Below are the code and all the weights of a small trained network. Each question names an input and a class and asks about switching units off, where a switched-off unit gives its printed mean instead of its output.

import numpy as np


def w(rows, s, z=0):
    codes = np.array(rows[::2]) - 128.0
    scale = np.full(codes.shape[1], s)
    scale[-1] = z or s
    return codes * scale


def f(y):
    return y / 2 * (1 + np.tanh(0.7978845608 * (y + 0.044715 * y**3)))


def log_softmax(a):
    a = a - a.max(-1, keepdims=True)
    return a - np.log(np.exp(a).sum(-1, keepdims=True))


def net(x, mask):
    res = np.array(x, float).reshape(1, 8) / 4 @ E
    y = f(res @ A[0][:, :-1].T + A[0][:, -1])
    res = res + np.where(mask, y, B[0][:, -1]) @ B[0][:, :-1]
    return log_softmax(res[-1] @ U[:, :-1].T + U[:, -1])


A, B = {}, {}
E = w([
[53,123,157,143,171,143,148,78],'x0',
[145,117,117,126,119,119,127,153],'x1',
[139,147,127,119,136,184,112,117],'x2',
[162,139,117,119,103,134,114,145],'x3',
[80,172,158,44,180,43,139,195],'x4',
[115,109,130,131,133,98,134,133],'x5',
[59,144,2,161,146,205,103,134],'x6',
[142,92,42,78,167,199,237,81],'x7',
],0.0089)
A[0] = w([
[81,96,148,53,203,140,90,228,73],'n0',
[140,157,236,108,111,143,111,67,206],'n1',
[93,195,100,17,67,118,199,112,21],'n2',
[110,221,150,50,147,141,161,199,43],'n3',
[179,59,167,200,152,190,75,100,25],'n4',
[34,165,19,197,136,143,71,165,182],'n5',
[132,177,180,238,197,101,2,193,2],'n6',
[180,70,124,183,110,170,170,124,78],'n7',
],0.0073,0.0044)
B[0] = w([
[49,170,149,175,51,47,146,120,177],'n0',
[133,82,121,81,103,121,142,137,211],'n1',
[134,226,120,154,173,98,164,88,154],'n2',
[78,152,68,152,106,69,123,48,168],'n3',
[137,157,49,160,63,46,136,106,169],'n4',
[204,124,173,53,68,84,172,138,254],'n5',
[254,133,98,173,229,104,124,184,214],'n6',
[119,154,111,191,160,97,62,124,176],'n7',
],0.01,0.0073)
U = w([
[116,156,99,186,107,89,100,82,1],'0',
[187,135,105,139,247,142,157,143,119],'1',
[146,118,148,106,130,144,130,136,211],'2',
[167,108,180,70,83,148,159,148,20],'3',
[137,93,120,89,150,130,92,132,184],'4',
[139,131,153,138,133,150,147,149,179],'5',
[134,141,157,126,121,160,123,150,185],'6',
],0.013,0.0073)

Each question gives the input, the list of numbers given to net, and the class t.
The units are the neurons (one row each of A and B). Each row of codes is followed by its name. A weight is (code - 128) times the scale printed after its matrix; where a second scale follows, it is the last column's (A, B and U).
mask holds one flag per neuron, in row order. A switched-off neuron (its flag False) gives its mean, the last column of its row in B, instead of its output. The means were averaged over made-up inputs and are rounded, as every weight is.
A unit's drop is (log p(t) with every unit on - log p(t) with that unit switched off) / (log p(t) with every unit on - log p(t) with every unit switched off).
The circuit of an input: a set's keep is (log p(t) with only the set's units on - log p(t) with every unit switched off) / (log p(t) with every unit on - log p(t) with every unit switched off). Starting from all 8 units, units are removed one at a time, each time the one whose removal leaves the highest keep (on an exact tie, the one counted first), for as long as the keep stays at least 0.8.
units of the circuit, in order: the units of the circuit, biggest drop first
unit that matters most: the unit with the biggest drop
top k neurons: the k neurons with the biggest drops, biggest first
drop when u is switched off: that unit's drop, to one decimal
input [-5,-5,5,-3,6,-5,4,0], class 0: unit that matters most => n3
input [-5,0,-5,5,7,2,0,3], class 0: units of the circuit, in order => [n3, n0]
input [-1,0,2,0,8,6,-3,-7], class 0: top 2 neurons => [n0, n3]
input [-8,-7,2,7,6,4,8,3], class 3: top 2 neurons => [n5, n7]
input [5,4,3,-5,8,4,2,4], class 0: units of the circuit, in order => [n0, n3]
input [-3,1,3,1,-2,2,-6,-7], class 1: top 2 neurons => [n6, n5]
input [5,-6,7,1,2,2,5,5], class 2: top 2 neurons => [n6, n5]
input [4,3,-8,4,-8,8,2,8], class 0: top 2 neurons => [n7, n6]
input [-4,-8,-2,-3,8,2,-6,-3], class 0: top 3 neurons => [n3, n0, n5]
input [-7,-2,-4,6,4,2,8,5], class 3: top 3 neurons => [n5, n6, n7]
input [-1,-4,5,2,-2,-3,1,-5], class 1: top 2 neurons => [n6, n0]
input [4,1,0,4,8,8,0,0], class 0: units of the circuit, in order => [n0, n3]
input [0,7,-1,6,7,-6,0,7], class 0: units of the circuit, in order => [n3, n0]
input [-4,-5,2,7,-1,-2,-6,8], class 1: unit that matters most => n5
input [3,6,-7,7,-7,-7,-7,-8], class 1: drop when n4 is switched off => -0.1
input [7,-6,8,4,2,2,-7,-8], class 1: drop when n1 is switched off => -0.1
input [0,-4,-6,-4,-2,-2,1,-7], class 1: drop when n6 is switched off => 0.8
input [-8,-6,3,-6,3,-3,8,-5], class 3: drop when n7 is switched off => 0.1
